Below are the code and all the weights of a small trained network. Each question names an input and a target symbol and asks about switching units off, where a switched-off unit gives its printed mean instead of its output.

import numpy as np


def w(rows, s, z=0):
    codes = np.array(rows[::2]) - 128.0
    scale = np.full(codes.shape[1], s)
    scale[-1] = z or s
    return codes * scale


def f(y):
    return np.maximum(y, 0)


def softmax(a):
    e = np.exp(a - a.max(-1, keepdims=True))
    return e / e.sum(-1, keepdims=True)


def log_softmax(a):
    a = a - a.max(-1, keepdims=True)
    return a - np.log(np.exp(a).sum(-1, keepdims=True))


def net(x, mask):
    ids = ['βγεηπτψ'.index(c) for c in x.split()]
    T = len(ids)
    res = E[ids] + P[:T]
    r = res
    for j in range(2):
        rows = slice(2 * j, 2 * j + 2)
        q, k, v = (r @ M[0][rows].T for M in (Q, K, V))
        z = softmax(np.where(np.tri(T) > 0, q @ k.T / 2**0.5, -1e9)) @ v
        o = O[0][rows]
        res = res + np.where(mask[j], z, o[:, -1]) @ o[:, :-1]
    y = f(res @ A[0][:, :-1].T + A[0][:, -1])
    res = res + np.where(mask[2:6], y, B[0][:, -1]) @ B[0][:, :-1]
    return log_softmax(res[-1] @ U[:, :-1].T + U[:, -1])


Q, K, V, O, A, B = {}, {}, {}, {}, {}, {}
E = w([
[140,115,90,91],'β',
[196,187,215,200],'γ',
[158,66,128,72],'ε',
[17,108,134,154],'η',
[230,182,117,108],'π',
[11,192,112,136],'τ',
[154,146,70,48],'ψ',
],0.013)
P = w([
[123,41,112,225],'0',
[100,64,131,165],'1',
[105,83,129,149],'2',
[89,88,186,145],'3',
[76,93,186,129],'4',
[74,104,202,125],'5',
[77,113,208,116],'6',
[74,123,218,107],'7',
[84,141,223,100],'8',
[112,192,214,112],'9',
[83,209,184,117],'10',
[75,255,136,122],'11',
],0.0089)
Q[0] = w([
[84,173,255,106],'H0',
[173,90,123,116],'H0',
[174,100,70,77],'H1',
[97,198,223,51],'H1',
],0.017)
K[0] = w([
[93,178,185,3],'H0',
[98,76,99,153],'H0',
[138,207,94,186],'H1',
[114,210,217,29],'H1',
],0.016)
V[0] = w([
[132,189,30,38],'H0',
[98,178,92,223],'H0',
[45,131,155,135],'H1',
[159,116,249,176],'H1',
],0.018)
O[0] = w([
[119,3,163,120,25],'H0',
[117,146,213,50,2],'H0',
[195,149,151,141,243],'H1',
[108,170,127,49,237],'H1',
],0.014,0.0043)
A[0] = w([
[231,124,15,70,66],'N0',
[172,84,62,10,157],'N1',
[106,142,207,179,2],'N2',
[75,79,190,150,98],'N3',
],0.012,0.0069)
B[0] = w([
[127,41,131,7,254],'N0',
[107,143,147,236,201],'N1',
[7,84,58,127,150],'N2',
[158,64,147,188,162],'N3',
],0.014,0.0088)
U = w([
[117,116,129,146,5],'β',
[121,124,89,202,158],'γ',
[107,70,86,123,191],'ε',
[2,88,185,136,71],'η',
[80,55,150,200,112],'π',
[61,124,81,205,135],'τ',
[144,93,179,161,180],'ψ',
],0.008,0.0023)

Each question gives the input, a string of symbols that net reads in full, and the target symbol t.
The units are the heads (2 rows each of Q, K, V and O) and the neurons (one row each of A and B). Each row of codes is followed by its name. A weight is (code - 128) times the scale printed after its matrix; where a second scale follows, it is the last column's (O, A, B and U).
mask holds one flag per unit, heads first, then neurons. A switched-off unit (its flag False) gives its mean, the last column of its rows in O or B, instead of its output. The means were averaged over made-up inputs and are rounded, as every weight is.
A unit's drop is (log p(t) with every unit on - log p(t) with that unit switched off) / (log p(t) with every unit on - log p(t) with every unit switched off).
The circuit of an input: a set's keep is (log p(t) with only the set's units on - log p(t) with every unit switched off) / (log p(t) with every unit on - log p(t) with every unit switched off). Starting from all 6 units, units are removed one at a time, each time the one whose removal leaves the highest keep (on an exact tie, the one counted first), for as long as the keep stays at least 0.8.
circuit, biggest first: the units of the circuit, biggest drop first
most important unit: the unit with the biggest drop
top k neurons: the k neurons with the biggest drops, biggest first
heads that matter: for each layer, one digit per head in row order, 1 if its drop is at least 0.15 and else 0, layers parted by /
drop of u: that unit's drop, to one decimal
input γ γ β, target η: most important unit : H1
input ε ε π, target ε: circuit, biggest first : [N0, H0]
input γ τ ε, target η: circuit, biggest first : [H1, N0, N1]
input γ ε γ ψ ψ, target η: circuit, biggest first : [H1, N0, N1]
input γ ε ε τ ψ γ, target π: circuit, biggest first : [H0, N3]
input ε τ γ ε ε ε ε γ γ ψ, target η: top 2 neurons : [N1, N0]
input ε ε ψ ε τ ψ ψ ψ γ ε, target π: circuit, biggest first : [N1, H0]
input ε β ε γ τ ε τ ε ε ψ ε γ, target π: top 2 neurons : [N3, N0]
input ε ε η ε ε π, target ε: circuit, biggest first : [H0, N0]
input π ε ε, target τ: circuit, biggest first : [H1, N1, N0]
input τ ε ε η, target τ: circuit, biggest first : [H0, N0]
input τ ψ τ τ ε ε τ τ ψ, target ψ: circuit, biggest first : [H1, H0]
input ψ ε ψ, target π: heads that matter : 11
input ε τ ψ ψ ε, target π: circuit, biggest first : [H0, H1]
input τ τ τ γ π ε β ε η, target τ: most important unit : H0
input τ τ ψ π ε π γ γ γ ε, target η: drop of N1 : 0.7
input β β τ ψ ψ η, target π: drop of H0 : 0.6
input τ ψ ε η, target π: drop of H0 : 0.7
input ε ψ ψ β, target π: drop of H0 : 0.7
input ε τ τ ε, target ψ: top neuron : [N2]
